What can hang from each mark
fedu: dorim fese gado kagig
supek: dorim doveg fedu kagig
gado: kagig zamupi
bages: gado notub sabaz
fese: bages duvo gado kagig supek
doveg: fedu kagig notub
duvo: gado notub
sabaz: bages fese kagig notub
notub: gado
kagig: fedu gado
zamupi: bages dorim sabaz
dorim: fese supek

Known rows, with every way that one mark hangs from another
[gado [zamupi bages [dorim [fese duvo]] [sabaz kagig]]]: [-173 -170 -428  271    9  327   -8  330 -200 -212  224 -408  206 -766
  326   54  -91 -317 -282   37  207 -315   -9 -259  158  -58   64  172
 -100  142  -98   73  250  418 -247  -88  173  290  735  -94  361   40
  -92   78 -428 -221 -457  220   86  144  328 -275 -314]
[duvo [gado kagig zamupi] notub]: [ 161  -45 -115  112   25 -135 -163 -184 -172 -343   32  -83 -197 -219
  175  -24  -42 -203 -138 -205 -179 -165   25 -358    4 -217   -4  -37
  536  418  139 -329  214  -83 -385   15 -101   84   89  -46  149   50
  123  211   36  -38  -58  175   20  102  148   77 -110]
[duvo [gado [zamupi bages]] notub]: [ -23  -82 -153  180   13  -56 -157 -124 -261 -309  134 -195 -139 -460
  226  -25  -53 -277 -137 -232 -227  -97  -45 -196  -59 -287  -73  -31
  474  214  -16 -347  272  -38 -272  -55   19  143  225 -175  114   53
  -17  126  -12 -185  -29   90   25  110  174 -103 -129]
[dorim [fese [bages [gado kagig] notub]] supek]: [-191 -289  232  426   96  234 -150   55 -122  263  -11 -519    4 -426
  348 -135  193  -12 -280   99   11 -210   62 -173  129 -471  202  212
 -108  -30  261  -53  294  415 -204   62 -286 -166  555  -73 -274 -115
  -15 -117  -77 -137 -314  511 -107  113  287    9   51]
[sabaz [bages [notub gado]] [fese duvo kagig supek]]: [-258  -44  185  155  417  320  434 -138  111  226  222   55  446 -381
   46 -228 -302  119  -51  -30   36   95  409   -5   -4 -188  180  177
 -117  365   34 -346  565   -1 -233 -308   62 -495  313 -194 -335 -215
  -22   -2 -424   33 -485 -390   61  -44  288  -50   98]
[supek dorim [doveg fedu [kagig gado] notub]]: [ 152  340  179   54 -114 -456   33 -209 -555  130 -340   78  -74 -710
  154  -99 -698 -441   41 -269 -516   22  -11 -349  -60  -29  -39 -124
   48  193   97 -536 -146  389  164 -279   22 -389  -39  -52  139 -202
 -458  -22  186 -480 -492 -315  261  347 -103 -101  -62]
[fese bages [supek doveg [fedu gado] kagig]]: [-130  149  126  362  -67  -47  204 -271   21 -165  -27   23   25 -444
  281 -390 -330 -404  -69  126 -121    4  -40  -50  -98 -133   17 -229
  229  259   33 -596  155  129 -126 -147  114 -236  -50  154  -45 -230
   22   64  148  352 -242 -298  160 -326  357 -487  294]
[supek dorim [doveg kagig notub]]: [ 221  169  157  185  -20 -217  -66  -62 -340    2 -211 -113  -86 -556
   94 -157 -451 -308   81  -84 -283   81   88 -253   -1 -168   90 -275
  164  215   81 -532 -235  259  113 -274   16 -277  -34   35  196 -177
 -279   51  258 -329 -138 -349   99  315   43  -70  -89]
[doveg [fedu [fese kagig supek] [gado [zamupi sabaz]]]]: [-136  415  157   88 -197 -211  117  -56 -120  -34  -28  158   96 -176
   32 -251 -309 -157  153 -245 -162   10  -86 -384   17 -142 -316  299
   98  280   54 -351  639  204 -637 -207   -3  -90  357  -40  507  220
 -234  109 -312  182 -415 -129   54 -249  305 -305 -150]
[notub [gado [zamupi dorim]]]: [ -79   10 -174   33 -237 -246   86   55 -243   16  -11   20   47 -215
  126   16  -41 -120 -106   42  -12 -233  -20  -94  128  -88  -62 -179
  -82  112  -63 -234   10 -154  -95 -260  -68   21  111    7   41  -93
   81  170 -316  191 -174  200   81  248   64  -72   33]
[sabaz bages [fese [kagig fedu]]]: [  15  -38  123  286  247  205  205   14  -68   95   82  399  403 -483
   13   43 -114   34   78  110  -61  -43  133    3 -113   -5   91  249
 -177  163 -208  153  217  176 -130  -18   65 -199   79   24 -133   25
 -133 -172 -182 -187 -487 -255   11  -18  316  145 -171]
[sabaz [kagig fedu] notub]: [ -56 -176  -19   54   66 -107  105  250 -165   84   84  350   49 -360
   60  248  -87  -39    9  193  -26 -183  362   55  -71  225  128  118
 -182  192  -81  128  200  112  -49   14  165 -158 -201   29  -19  -93
  -93  -52  -34 -122 -633 -284   39   15  249  128   21]
[gado [zamupi bages dorim]]: [-176  -63 -215  139 -141 -108  -71  145 -250  -96  246 -130    1 -414
  107  -48 -101 -254 -190   51   18 -339  -61 -148   74 -210 -139  242
   30   14 -102  -73  -33   36 -247 -119   -6  242  251   16  211   -3
  -43  176 -396  -16 -193  181  -32  168  248 -126 -144]
[bages [sabaz [notub gado]]]: [-197 -217  228  -56 -153 -154   79  121 -135  241    6  -12   -2    9
   55  227   73  -56  -39   47   72 -138  145   17   69    1   35 -169
 -180  -25 -105 -161  176   37   75 -208  116 -287  -86 -204 -162   99
   18  -18   -8   -7 -276  -27  -31  146    6  -42  253]
[duvo [gado [kagig [fedu [fese bages]]]] notub]: [ -10 -214 -104  222  140   80 -109 -212 -344 -416  186   30 -129 -393
  153  159  136 -241 -177 -188 -227 -104  212 -247 -183 -317 -259   -8
  380  124   88 -388  633   38 -146   96  -47 -346  315   16  315   82
   91  168  185 -126 -192    8  157  -77  217  -98   35]
[zamupi dorim [sabaz kagig]]: [  25 -169 -353   32  -92   99  -22  102 -212 -157  229  -85   30 -346
  135  113  -81 -316  -72  286  248 -140   69  -48   82  109  -75  137
 -157  118   -7   54  162  201 -153 -258  168  126  216  -69  333  -77
 -152  -81 -302  -73 -350   36   -8  121  140 -103 -223]
[notub [gado kagig [zamupi dorim [sabaz bages]]]]: [ -27 -148 -293  115 -132 -111  127  210 -290  -30  131  -61   50 -444
  176    3  -96 -315 -233  285   38 -468 -103 -412  206  -80  -66  213
  -16  133    7 -138  124  -90 -484 -420  -97   52  414  -56  332   54
  -21  139 -627  105 -487  357   -5  237  322 -233 -158]
[supek doveg fedu [kagig gado]]: [ 179  148  -81  147 -115 -163  210 -332 -155 -142 -257  103  103 -481
  269 -153 -324 -378  -44  -44  -76 -149 -151  -38   16  165  100 -440
   45  263 -118 -295 -296  154  195 -100  111 -247 -282   87 -133 -151
  -27  -91   91  156 -257 -138  260  -24  -91 -307  112]
[duvo [gado [kagig fedu] [zamupi sabaz]] notub]: [ 168 -154 -252   70 -118 -164 -191 -232 -426 -364  -27 -156  -71 -428
  255  163  109 -274  -67  -34 -180 -332  -73 -363  -64 -240 -135  -52
  437  422  201 -213  389  130 -433    0   24   81  278 -222  357  141
   77  171 -180  -66 -342  275  123  117  240  -56 -403]
[notub [gado kagig [zamupi bages dorim]]]: [ -75  -69 -264   85 -226 -222  113  213 -348  -83  248  -65    5 -410
  124  -74 -198 -312 -309  163   -5 -531 -130 -326  194 -212  -74  160
   33  -48  -40 -191   -5  -87 -361 -288 -143   -3  334   35  250   41
   56  277 -536   39 -242  343  -98  214  304 -147   24]
[bages [gado kagig] notub sabaz]: [-212 -428  285  -21 -135   27 -257 -126  -83  284   29 -318    5   61
  -30  105  219  -62  -50   60  193 -410   86  -52  279 -372  -33  308
  -35   72   77 -168   66  350  -88   -7    7 -181   81  -18 -250  188
   90   24 -278   -4 -393  197 -173  324  -39  117   68]
[fedu [dorim [supek doveg]] [fese [bages notub]] kagig]: [-227  -97   99  493 -101  -89  -82  105  -81   26  310 -400 -378 -548
  122 -526  195 -234   68 -255 -148  176  154  -92  304 -259  -46   57
  -28   25    6 -485  480  291 -316 -144    1 -461  240  211  359  135
 -418   27  301  299 -342 -185   50  -10  232 -345  138]
[zamupi dorim [sabaz fese kagig]]: [  83 -162 -342   50   31  217   28  109 -284 -126  266  -18   59 -406
  111  158  -92 -268    0  202  280 -140  132  -15   72   55  -86  170
 -192  209 -151   99  140  295 -221 -297  227  131   99 -125  207  -64
 -192 -143 -295 -199 -431 -171   28  277  201    6 -306]
[zamupi dorim [sabaz fese [kagig gado] notub]]: [ -50 -211 -381  -82  133   88  135   44 -486    4  253   31  -12 -623
  103  245 -262 -316  -68  152  174 -296  282  -25   49  272 -256  242
 -298  303 -127   66  279  195 -231 -435  287   20 -114 -216  125 -102
 -246 -221 -318 -299 -845 -313  169  294  146 -127 -183]
[notub [gado kagig [zamupi [dorim fese supek] sabaz]]]: [ 125   25 -221  303 -351 -102   81  244 -376  -33  -78 -461   59 -453
  482  -57   89 -182 -178  121  104 -355 -355 -430  228 -248  121 -174
 -158  113  136   27  153  230 -459 -248 -221   60  668 -221  342  -16
  -37   61 -415   59 -277  810   10  255  275 -186 -235]
[fese [duvo [gado kagig]]]: [ 129  -86 -228  -17  234  215  -28 -169  -31 -264  -86 -165   42  -11
   58  -25 -138  -99 -145 -132  -20 -111   21 -207  110  -27  -85   20
  242  158  163 -181  180   68  -88   99   45   39  348   -4  138  116
  304  175   63  -25 -118   32   74 -136   26  -34   -2]
[bages [notub [gado [zamupi [sabaz [fese duvo]]]]]]: [-146 -131  -74 -111  129   37   79  -64 -205  120  -58 -264   93 -312
  124   11   57   30    3 -137   35 -217  278  -96  182 -235   33 -132
  -20  332  -17 -284  262  177 -263 -266   77  -47  182 -415 -121   35
   25   69 -402   71 -427 -132  262  289  128  -88 -229]
[fedu dorim [fese bages supek] gado kagig]: [-443   19   -1  272 -115   -2  106  136   44   -8  401  -97 -305 -224
 -225 -433   42 -204  159 -179 -135  140  -20  -92  183 -116 -474  317
   78  -43   38 -512  771 -111 -412 -175  157 -403  224  398  613  270
 -255  257  220  391 -424 -421   50 -314  226 -563  366]
[dorim [fese bages gado supek]]: [-322  -43  186  378  203  376  122 -167  170   52   64 -262  223 -296
  356 -167 -144   95 -280   30 -156  152   62   66 -220 -133 -117   60
   -5  166  219 -261  485   34  -45  -16 -126 -137  512   72 -305 -231
  204  -14    0  -93  -99  236  -89 -338  311 -285  131]
[bages [gado zamupi] notub sabaz]: [-352 -324  333   43 -200 -104 -317 -125  -85  399  -91 -320    9  -29
   52   86  303   34   52  -94   92 -345  123   26  259 -405  -22  169
  -38  289  -53 -235   22  285 -122    7   38   26   12  -69 -382  180
   55   48 -273   85 -413  180  -76  374  -52   89  -25]
[dorim [fese bages] [supek [doveg notub] [fedu kagig]]]: [ 148   67  322  687 -198    2   60   17 -142   28 -115 -310  -18 -756
  407 -442  -11 -284 -209  -87 -195   43  -95 -261  158 -219  512 -318
  -40   53   54 -222  142  373  -59   52  -35 -381  307  -43   57 -100
 -359 -122  529  -79 -175  194  102 -114  383  -56   19]
[doveg [fedu kagig] [notub gado]]: [ 111  134  200   -5 -275 -404  180  134 -258  235 -128  322  -91 -232
 -132 -107 -243 -244 -132  -39 -289  -26   23 -331  183   56  203  -40
  -88 -146   85 -272  195   35   27 -187    3 -470   93  -53  241   30
 -417  -12   69  -93 -337 -102   51  121   81  156  153]
[zamupi dorim [sabaz [fese duvo] kagig]]: [  -5 -174 -414   -8  174  386   42   75 -192 -197  223 -131  160 -376
   76  142 -143 -240  -37   76  341 -143  220  -32  102   74  -75  155
 -198  261  -79   35  261  343 -109 -186  323  142  281 -141  200  -75
  -35  -51 -298 -145 -487 -288  131  161  152  -50 -275]
[supek dorim [doveg notub] [fedu fese] kagig]: [ 344  213  118  385  -55 -213  127  -59 -212 -221 -211  171  -32 -626
  239 -162 -355 -478   11 -118  -77  -50   83 -328  -28 -223  181 -619
  205  299 -153 -707 -335  268  254 -259  148 -482 -216  272  290 -263
 -175   95  250   48 -109 -633  381  248   59 -259  132]
[fedu [dorim [fese bages]] kagig]: [-251 -164  -31  459  -29  173    6  301   82   39  260 -211 -114 -558
   32 -222  160 -202 -179   12  -68  108  -21 -112   95  -18   34   66
  -58 -223    6  -52  360  179  -13   40   48 -231  367  253  255  192
 -301   30  353   20 -204  -24   11  -58  224 -246  104]
[fedu [fese [bages notub] duvo] [kagig gado]]: [-439 -206  -51   29  278  188   51 -215  -96   28  230 -186 -112 -356
  -79 -214   90  -68 -154 -284  -72    0  425  -83  224  -70 -264  173
 -137   57   42 -391  586   -3  -30    8   34 -464  235   23  227  228
 -151  110   64  129 -539 -191  276 -251  -73 -366  201]
[supek [dorim [fese duvo gado]] [doveg [kagig fedu]]]: [  37    2   21  381  141  268   12 -169 -141 -165 -463 -245  440 -742
  448   16 -373 -103   72 -160 -261   80  -21   14  -74  -96  -96 -478
 -100  206   77 -453  128  500  513   39   46 -320  427  193 -100 -132
  235   83  183 -258 -454 -136  242   49  -11 -367  -98]
[fedu [dorim [fese bages duvo]]]: [-357 -146  -58  326  184  340    0  190  153  -22  121 -370   47 -472
   99  -80   64 -104 -196 -156  -37   65   83  -37  -70  -62   19   19
    8 -120   71 -114  394  282  150  114  105  -92  564  134   -3  -44
   28   82  240  -45 -124 -103  178  -72  151 -235  115]
[fedu dorim [fese supek] kagig]: [-182   77  -89  183 -176  -35  154  194   77   -4  339  -62 -157  -72
 -240 -306   21  -85  162 -256   49  115  -48 -124  188  -38 -263  197
   15   80   12 -299  439 -127 -274  -97  186 -442  146  335  586  230
 -262  275   90  340 -250 -336  -27 -107   53 -345  162]
[doveg [fedu [fese duvo]] kagig]: [ -52  197   77  -60   78   28   26  165 -123  -83 -246  155   69 -114
 -127   88 -365 -137   68 -482 -115   70  205 -280   36  -39  -87  152
   -6  -63  -22 -179  263  289  164  164  -14 -329  326 -116  334  123
 -178  147  118 -163 -350 -208  113  -91  -80    9  -33]

Rows
[-184  -47 -168  -20 -205 -259   82  -92 -252  133   -7  -14    4 -377
  -48   67   35  -96  193 -104 -215 -222 -184  131  -31  148 -301   71
 -120   36   11  -20  189   96   56  -27  198 -220  -19  131   64    8
  -88   35  -74   39 -561  -92  231  107 -140 -202   26] | [kagig [fedu dorim] gado]
[-380 -145  278  331  107  178   -2 -278   69   72  324 -300   89 -157
  403 -170 -212 -128 -209  255   21  -62   55  -75 -202 -372 -265  217
   20  366  297 -525  312  123 -182 -140  -20 -248  381  127 -133  -66
  298  246 -147   -3 -286   93 -231 -302  318 -394  188] | [fese [bages sabaz] [gado kagig] [supek dorim]]
[-232    0  -11   89 -219 -258  -34   89 -277    4  -26   44  -11 -381
   44  -34   46 -103  164  -11 -282 -373 -215  -36   92 -181 -226  190
   83  -13 -132  -92  178  103 -336   10   54  148   81   76  173  200
  -36  152 -252   46 -512   27  102   14  248 -202  -41] | [kagig [fedu [gado [zamupi bages]]]]
[-239 -279  -33   50 -127 -105 -243  -92 -227  189  -28 -206   30 -293
   35   37   75 -105  -96   39   84 -409  195  -30  232 -363 -156  200
  -52  202   38 -282   38  116  -86 -150  -39  120   92   66 -184 -123
   80   96 -461  142 -438  114   55  473   38   47  -89] | [bages [gado [zamupi dorim]] notub]
[  14 -276 -197  -36   15  -44  231  271 -587   40  210   42  105 -585
   84  268 -139 -238 -173  296  -15 -576   59 -229    5  -88 -113  181
 -113 -119  -66   36  307  220 -317 -337  131 -275  187 -333  193  163
  -95   -3 -449 -299 -657 -132   26  245  470 -159 -143] | [zamupi bages [sabaz fese [notub [gado [kagig fedu]]]]]
[ 190 -186 -143   63  -19  -70 -100 -253 -304 -354   17   27  -28 -282
  135  184   48 -197  -62  -57 -174 -179   -6 -187 -127 -186  -82  -85
  358  185  177 -199  367   65  -92   90   22 -175  133  -51  169   -5
  123  117   40 -123 -215   93  106   93   94   80 -100] | [duvo [gado [kagig fedu]] notub]
[ -47   34  -13   86   60  123  152 -392   58 -170  -81 -163  330 -117
  190 -201 -352   34  -66  -66 -159 -175  -26   -9  -43  -13 -210   62
   88  451  301 -438  352  123  -98   66   80 -230  349  282 -137 -156
  506  238 -235  178 -395  -28   -6 -317  223 -263   53] | [fese duvo [gado [kagig fedu]] [supek doveg]]
[-124  -90  129  263  310  386  -16 -150  -89  180  108   57  282 -340
   15  -86 -164  -78 -171  116   41  -14  216   24  -64 -140  -62  217
 -139   68  -32 -136  273  203  -21  -90  -15  -99  219   36 -368   36
   65 -196    2 -209 -155 -229 -169  -94  281   39    3] | [sabaz [fese [bages gado] kagig]]
[  69  -23   26   79  114  111   28  -40   60 -169  -24   53   -5   49
   23  -67 -167   -6  -39 -137  -79 -151   39 -118  124   -8 -289  147
   85   83   51 -273  224  -51 -124  -71 -173 -204  153  284  140  107
  248  104  -93   41 -171   57 -116 -176   60 -118  126] | [fedu [fese [gado kagig]]]
[-133   54   54   25 -218 -316  -44  -11 -176   47 -208  144  -19 -159
   14   11  118   22  267  -57 -259 -258 -130   -2   89  -84 -189   18
   52  159  -71 -105  156   46 -256   66   26  116  -99  130   90  137
   47  138 -116  199 -475    1  190   21  129  -75  -37] | [kagig [fedu [gado zamupi]]]
[  -8   77   38  268   62  280   47  117   83   -4 -205 -416  163 -147
  300  -82  107  129    5 -220   75  115 -155  -83   48 -114  257 -189
 -171   41  106  133  194  299   50  224  -39    2  521 -131  -21  -95
   48  -49  127  -44  -60  308  105 -107    9  -63  -22] | [dorim [fese duvo] supek]
[-158   46 -224  -34 -147 -229   -2 -172 -303   12   12  -64  -11 -301
   93  -10  -85 -133  -67  -90  -66 -295  -69  -74   84   20 -270   79
  -81  266  -39 -113  -27  -97 -163 -128  -22  160   11   38   62  -59
   10  105 -311   85 -377  226  175  160  -75 -149  -70] | [kagig [gado [zamupi dorim]]]
[ 197   87   26  300 -105  -78   48 -173  -93 -175  -97  -23  141 -442
  362 -135 -226 -292   25    8    9  -12 -104  -24  -40 -169  109 -471
   24  125 -117 -382 -274  199  244 -138  151 -224 -199  123  -98 -150
   61  113  179   70  -11 -359  257  174   26 -285   -6] | [supek dorim doveg fedu]
[  73   98  -56  298  -84   68   80 -101  -31 -357 -122  -18   36 -386
  100 -340 -150 -357  244 -318    9   48 -102 -151  350 -128 -197 -455
   -5   26 -202 -695  219  162  202 -108  299 -458  -73  411  472  262
   20  284  383  376 -365 -724  463  -68  -87 -625  243] | [supek dorim doveg [fedu [fese duvo] gado kagig]]
[-287 -246  201  138  256  285   81  -86  -25  397  136  -93  184 -254
  -28  -40  -37  102   27  -11   55 -116  234   73   65 -350  -47  483
  -59  306  -22 -225  273   68 -252 -199  106 -217   76  -43 -461 -172
  -70  -77 -419  -78 -581 -310  -19  347  179   -8   29] | [sabaz [bages gado notub] [fese supek]]
[-338  -46   51  121  376  379   91 -252   31 -157  391 -215   55 -238
   70  -90 -111  -32 -172 -202   35  156  366  -54 -334 -311  -34  134
  210  372  202 -369  642  -17 -128   34  152 -208  270 -199 -172 -280
   90  141   32  -85  -68 -367  107 -165  281 -118   63] | [sabaz [fese bages [duvo notub] supek]]
